Here is a tiny trained network, its code and every weight. The questions are about switching its units off for an input and a class, where a switched-off unit gives its printed mean instead of its output.

import numpy as np


def w(rows, s, z=0):
    codes = np.array(rows[::2]) - 128.0
    scale = np.full(codes.shape[1], s)
    scale[-1] = z or s
    return codes * scale


def norm(h):
    return h / np.sqrt((h * h).mean(-1, keepdims=True) + 1e-5)


def f(y):
    return y / 2 * (1 + np.tanh(0.7978845608 * (y + 0.044715 * y**3)))


def log_softmax(a):
    a = a - a.max(-1, keepdims=True)
    return a - np.log(np.exp(a).sum(-1, keepdims=True))


def net(x, mask):
    res = np.array(x, float).reshape(1, 4) / 4 @ E
    u = 0
    for l in range(3):
        y = f(norm(res) @ A[l][:, :-1].T + A[l][:, -1])
        res = res + np.where(mask[u : u + 3], y, B[l][:, -1]) @ B[l][:, :-1]
        u += 3
    return log_softmax(norm(res)[-1] @ U[:, :-1].T + U[:, -1])


A, B = {}, {}
E = w([
[76,56,85,97,153,126,67,92,144],'x0',
[237,159,47,143,87,105,209,187,161],'x1',
[66,91,128,123,116,254,167,138,63],'x2',
[154,145,108,91,182,101,127,223,164],'x3',
],0.0072)
A[0] = w([
[95,148,134,151,74,127,178,88,95,104],'0.n0',
[128,173,216,129,174,2,106,132,181,196],'0.n1',
[157,101,91,94,136,175,131,139,96,254],'0.n2',
],0.007,0.00059)
B[0] = w([
[137,143,210,71,176,105,130,11,208,173],'0.n0',
[76,47,234,105,184,202,38,229,74,254],'0.n1',
[164,112,147,51,188,155,29,172,2,171],'0.n2',
],0.0073,0.0051)
A[1] = w([
[90,122,196,161,123,196,209,121,95,54],'1.n0',
[147,57,75,122,46,190,154,138,115,3],'1.n1',
[84,73,61,126,126,2,46,107,147,193],'1.n2',
],0.0074,0.0017)
B[1] = w([
[178,39,134,99,190,50,65,174,158,236],'1.n0',
[23,207,185,189,204,59,92,57,161,163],'1.n1',
[2,222,235,50,164,252,180,126,100,253],'1.n2',
],0.0072,0.0039)
A[2] = w([
[44,75,30,95,190,224,196,105,174,198],'2.n0',
[134,64,176,156,61,126,132,67,146,3],'2.n1',
[160,116,143,200,64,193,94,255,160,37],'2.n2',
],0.0065,0.0024)
B[2] = w([
[147,99,254,148,247,119,116,147,149,253],'2.n0',
[142,142,61,194,33,59,74,7,58,141],'2.n1',
[121,144,70,127,52,80,130,11,105,180],'2.n2',
],0.011,0.0039)
U = w([
[162,132,137,165,91,69,116,25,102,76],'0',
[96,104,199,82,197,147,106,179,111,200],'1',
[172,209,3,83,58,82,227,187,117,179],'2',
[56,133,34,158,84,144,160,146,157,2],'3',
],0.012,0.0057)

Each question gives the input, the list of numbers given to net, and the class t.
The units are the neurons (one row each of A and B). Each row of codes is followed by its name. A weight is (code - 128) times the scale printed after its matrix; where a second scale follows, it is the last column's (A, B and U).
mask holds one flag per neuron, layer by layer. A switched-off neuron (its flag False) gives its mean, the last column of its row in B, instead of its output. The means were averaged over made-up inputs and are rounded, as every weight is.
A unit's drop is (log p(t) with every unit on - log p(t) with that unit switched off) / (log p(t) with every unit on - log p(t) with every unit switched off).
The circuit of an input: a set's keep is (log p(t) with only the set's units on - log p(t) with every unit switched off) / (log p(t) with every unit on - log p(t) with every unit switched off). Starting from all 9 units, units are removed one at a time, each time the one whose removal leaves the highest keep (on an exact tie, the one counted first), for as long as the keep stays at least 0.8.
units of the circuit, in order: the units of the circuit, biggest drop first
unit that matters most: the unit with the biggest drop
k most important neurons: the k neurons with the biggest drops, biggest first
k most important neurons of layer l: the k neurons of layer l with the biggest drops, biggest first
input [-5,2,-4,2], class 2: unit that matters most	2.n2
input [-4,7,-2,-7], class 2: 2 most important neurons	(0.n1, 2.n0)
input [0,-3,2,-5], class 0: units of the circuit, in order	(2.n1, 0.n1)
input [-7,-7,6,-8], class 0: units of the circuit, in order	(2.n1, 0.n1, 1.n2)
input [-8,-6,0,-5], class 0: units of the circuit, in order	(2.n1, 1.n2, 0.n1)
input [-3,8,7,-6], class 0: 3 most important neurons	(0.n1, 1.n2, 0.n0)
input [-4,2,-7,0], class 0: 2 most important neurons of layer 0	(0.n1, 0.n2)
input [-4,3,-4,3], class 2: 2 most important neurons	(2.n2, 2.n0)
input [0,5,4,2], class 2: 4 most important neurons	(1.n2, 0.n2, 2.n0, 0.n0)
input [-6,2,-7,-3], class 0: 3 most important neurons	(2.n2, 0.n1, 1.n2)
input [3,2,3,-5], class 0: 3 most important neurons	(1.n2, 0.n1, 2.n1)
input [-5,0,-3,-4], class 0: 4 most important neurons	(1.n2, 2.n1, 0.n2, 2.n0)
input [-2,1,8,-8], class 0: 4 most important neurons	(2.n1, 0.n1, 1.n2, 0.n0)
input [-1,-1,-3,-6], class 0: unit that matters most	2.n1
input [-2,3,-6,5], class 2: 2 most important neurons	(2.n2, 2.n0)
input [-2,5,3,1], class 2: 2 most important neurons	(1.n2, 2.n0)
